Below is a small trained network, with its code and all its weights. Each question gives an input and a class and asks what happens when units are switched off, that is, made to give their printed mean instead of their output.

import numpy as np


def w(rows, s, z=0):
    codes = np.array(rows[::2]) - 128.0
    scale = np.full(codes.shape[1], s)
    scale[-1] = z or s
    return codes * scale


def f(y):
    return np.maximum(y, 0)


def log_softmax(a):
    a = a - a.max(-1, keepdims=True)
    return a - np.log(np.exp(a).sum(-1, keepdims=True))


def net(x, mask):
    res = np.array(x, float).reshape(1, 4) / 4 @ E
    y = f(res @ A[0][:, :-1].T + A[0][:, -1])
    res = res + np.where(mask, y, B[0][:, -1]) @ B[0][:, :-1]
    return log_softmax(res[-1] @ U[:, :-1].T + U[:, -1])


A, B = {}, {}
E = w([
[175,108,205,63,174,33,229,163],'x0',
[158,91,150,173,65,73,129,71],'x1',
[179,199,105,200,154,175,128,129],'x2',
[79,115,135,151,5,128,247,190],'x3',
],0.011)
A[0] = w([
[122,2,190,48,123,39,80,54,162],'n0',
[153,114,124,245,23,147,150,149,179],'n1',
[137,96,214,92,91,49,250,176,210],'n2',
[120,104,146,50,173,122,107,172,124],'n3',
[166,110,156,71,233,88,102,116,131],'n4',
[148,161,113,176,146,151,90,107,2],'n5',
[81,86,99,87,121,157,104,138,104],'n6',
[128,186,87,91,236,168,109,147,11],'n7',
[136,143,154,96,156,76,186,184,83],'n8',
[171,104,143,117,180,75,79,29,76],'n9',
],0.0099,0.0027)
B[0] = w([
[212,160,183,121,161,106,180,28,235],'n0',
[32,145,105,187,148,142,95,80,214],'n1',
[178,64,131,28,211,34,243,146,253],'n2',
[104,146,127,183,92,159,127,91,182],'n3',
[99,130,139,153,127,97,147,7,220],'n4',
[146,144,144,110,177,102,137,157,172],'n5',
[80,109,141,110,141,117,120,162,162],'n6',
[86,66,155,91,60,137,138,161,201],'n7',
[171,112,178,136,88,125,146,72,188],'n8',
[149,163,101,146,196,114,146,59,208],'n9',
],0.012,0.016)
U = w([
[93,91,90,105,148,115,133,198,181],'0',
[203,162,88,122,69,82,120,162,13],'1',
[126,83,131,78,60,179,78,243,92],'2',
[172,105,189,72,137,95,173,120,167],'3',
[153,248,119,184,202,132,120,103,137],'4',
[76,106,133,171,23,140,115,109,164],'5',
[191,145,79,127,70,91,123,154,2],'6',
],0.013,0.0061)

Each question gives the input, the list of numbers given to net, and the class t.
The units are the neurons (one row each of A and B). Each row of codes is followed by its name. A weight is (code - 128) times the scale printed after its matrix; where a second scale follows, it is the last column's (A, B and U).
mask holds one flag per neuron, in row order. A switched-off neuron (its flag False) gives its mean, the last column of its row in B, instead of its output. The means were averaged over made-up inputs and are rounded, as every weight is.
A unit's drop is (log p(t) with every unit on - log p(t) with that unit switched off) / (log p(t) with every unit on - log p(t) with every unit switched off).
most important unit: the unit with the biggest drop
k most important neurons: the k neurons with the biggest drops, biggest first
drop of u: that unit's drop, to one decimal
input [-1,5,7,5], class 5: most important unit => n0
input [-4,4,-5,-2], class 4: 2 most important neurons => n2, n7
input [0,-8,7,-8], class 3: 3 most important neurons => n7, n5, n1
input [0,-5,5,-7], class 3: 4 most important neurons => n7, n1, n5, n9
input [-5,-4,-2,-5], class 5: 3 most important neurons => n2, n7, n0
input [-2,-5,5,-5], class 3: 3 most important neurons => n7, n1, n5
input [-7,-1,-6,-7], class 4: 2 most important neurons => n2, n9
input [2,-4,1,-7], class 4: 2 most important neurons => n2, n9
input [-7,-2,3,4], class 5: 3 most important neurons => n0, n9, n2
input [-6,-2,3,4], class 5: 2 most important neurons => n0, n9
input [-6,3,6,7], class 5: 2 most important neurons => n0, n9
input [-1,2,0,1], class 5: drop of n0 => 0.3
input [0,-6,8,-4], class 3: drop of n3 => 0.1
input [-1,-1,7,4], class 4: most important unit => n7
input [5,0,-1,-8], class 4: drop of n2 => 0.6
